Each row was made from one small tree. Brackets hold a mark, then the marks that hang from it, in the order of their numbers. Every link used is in the known rows. Write each row's tree.
(in the rows, 128 means zero)
Known rows:
[z27 z317 z474]: [ 99 149 135 108 124 106 127 136 115 129 154 136  92 125  81  83 163 148
 184 126]
[z317 z665]: [ 82 139 118 157  61  98  89  92  52 135 168 167 119 135 133  86 143 183
 144 106]
[z818 z256 z534]: [ 99 118 190 154  18 106  52  90 101 180 202 189  99 215  91  71 121 225
 189  72]
[z285 [z27 [z317 [z665 [z256 z818]]] z474] z534]: [157  92 114 167 147 186 142 137 105 140  95 117 142 106 164 174  86  82
  81 134]
[z285 [z27 [z256 z818] z474]]: [143 127 145 103 162 119 144 133 156  92 118 114 141 185 128  97 134 105
 109 153]
[z27 [z256 z818] z285 [z317 z534 z665] z474]: [169 130  82 103 190 147 151 153 167  84  78  60 138  62 135 186 113  73
 120 158]
[z27 [z317 z534 [z665 z256]]]: [111 112 131 158 109 129  86 129  97 164 142 154 155  89 158 171 128 157
 120 119]
[z256 z818]: [ 94 117 138 156 104  94  99 118  79 114 161 157 122 184 129  61 178 171
 167  88]
[z285 z27 z534]: [121 143 170 136  79 132 136  84 109 172 159 167 111 164 135  98 147 153
 108  81]
[z27 z256 [z317 z534] z474]: [135 152 141  69 167 112 128 159 189 134 120 118 133 103 105 156 154 117
 137 136]
[z27 [z256 z818] [z317 z665] z474]: [122 129  92 128 156 125 123 163 136  86 100 112 136 120 117 148 118 105
 123 162]
[z474 z27]: [ 92 135 133 131  77  81 126 105  82 141 167 163 116 184 109  38 151 172
 156 107]
[z285 [z27 [z256 z818] z317 z474] z534]: [154 131 139 108 175 157 169 151 195 125  84 112 130 144 119 159 120  72
  95 138]
[z27 z285]: [103 148 139 131  81  98 141  86 116 110 169 135  96 130 110  73 166 182
 176 108]
[z317 z534]: [112 134 156 122  99  95  96 104  88 161 171 161 122 143 136  92 179 171
 154  74]
[z27 z285 [z317 [z665 z256]] z474]: [133 122 101 139 120 149 139 122 120  98 129 105 117  61 123 151 107 133
 155 170]
[z317 z534 [z665 z256]]: [124  97 137 160  89 130  75 101  66 158 161 165 160 110 180 151 126 173
 113 107]
[z285 [z27 [z256 z818] [z317 z665] z474] z534]: [161 132 106 127 160 165 154 146 157 121  75 104 138 114 136 180  86  67
  66 151]
[z665 [z256 [z818 z534]]]: [121  77 158 191  83 131  54 120  78 144 164 180 142 196 158  95 127 186
 167  73]

Write each row's tree:
[167 121 145 111 151 149 156 121 163 124 107 123 131 170 141 134 120  91
  85 122]	[z285 [z27 [z256 z818] z474] z534]
[145 123 124  89 194 124 130 176 178 111 106 103 146 122 120 159 149  92
 136 135]	[z27 [z256 z818] [z317 z534] z474]
[114 151 134 112 133 114 144 122 152 136 144 118 103  83 112 128 172 145
 175 109]	[z27 z285 [z317 z534]]
[134 154 154  82 134 111 146 109 166 119 137 135 128 162 114  98 128 129
 113 159]	[z285 [z27 z256 z474]]
[142 150  92 126 108 166 160 111 118 127 112 102  75  47 110 154 118 110
 143 125]	[z27 [z285 z534] [z317 z665] z474]
[133 151  90 105 136 119 168 133 172 122  88  92 140  74 126 162  92 107
 106 162]	[z474 [z27 z256 z285 [z317 z534 z665]]]
[107 120 126 129 129  87 134 141 133  99 125 144 155 204 126  76 131 137
 126 135]	[z474 [z27 [z256 z818]]]
[127  79  96 170 142 131 112 154  80 139 108 128 173 121 171 145 100 107
 104 129]	[z474 [z27 [z317 z534 [z665 [z256 z818]]]]]
[145 162 133  86 145 151 181 135 217 109  98 106  87  83  92 169 129 108
 140 145]	[z27 z256 [z285 z534] z317 z474]
[ 79 156 122 133 109 101 113 139 139 126 125 151 133 114 117 148 120 163
 118 153]	[z27 z256 [z317 z665]]
[167  88 113 148 176 165 121 145 107 136 107  96 171  99 173 168  98  74
  95 147]	[z285 [z27 [z317 z534 [z665 [z256 z818]]] z474]]
[121 152 116 122 125 131 137 116 100 135 134 115 109 110 112 111 119 112
 120 152]	[z285 [z27 [z317 z665] z474]]
[144 143 115 105 142 139 134 120 107 157 129 107 128  83 129 137 120  92
 105 135]	[z285 [z27 [z317 z534 z665] z474]]
[125 136 153 132 156 138 157 149 186 138  95 142 137 157 130 160 128 105
  87 123]	[z285 [z27 [z256 z818] z317] z534]
[142 100 112 162 155 151 125 138  96 114 114 107 151 125 152 138  98  98
 107 164]	[z285 [z27 [z317 [z665 [z256 z818]]] z474]]
[172 120 124 118 128 139 120 124 158  83 127  99 112 154 114 112 116 131
 164 120]	[z27 [z256 [z818 z534]] z285 z474]
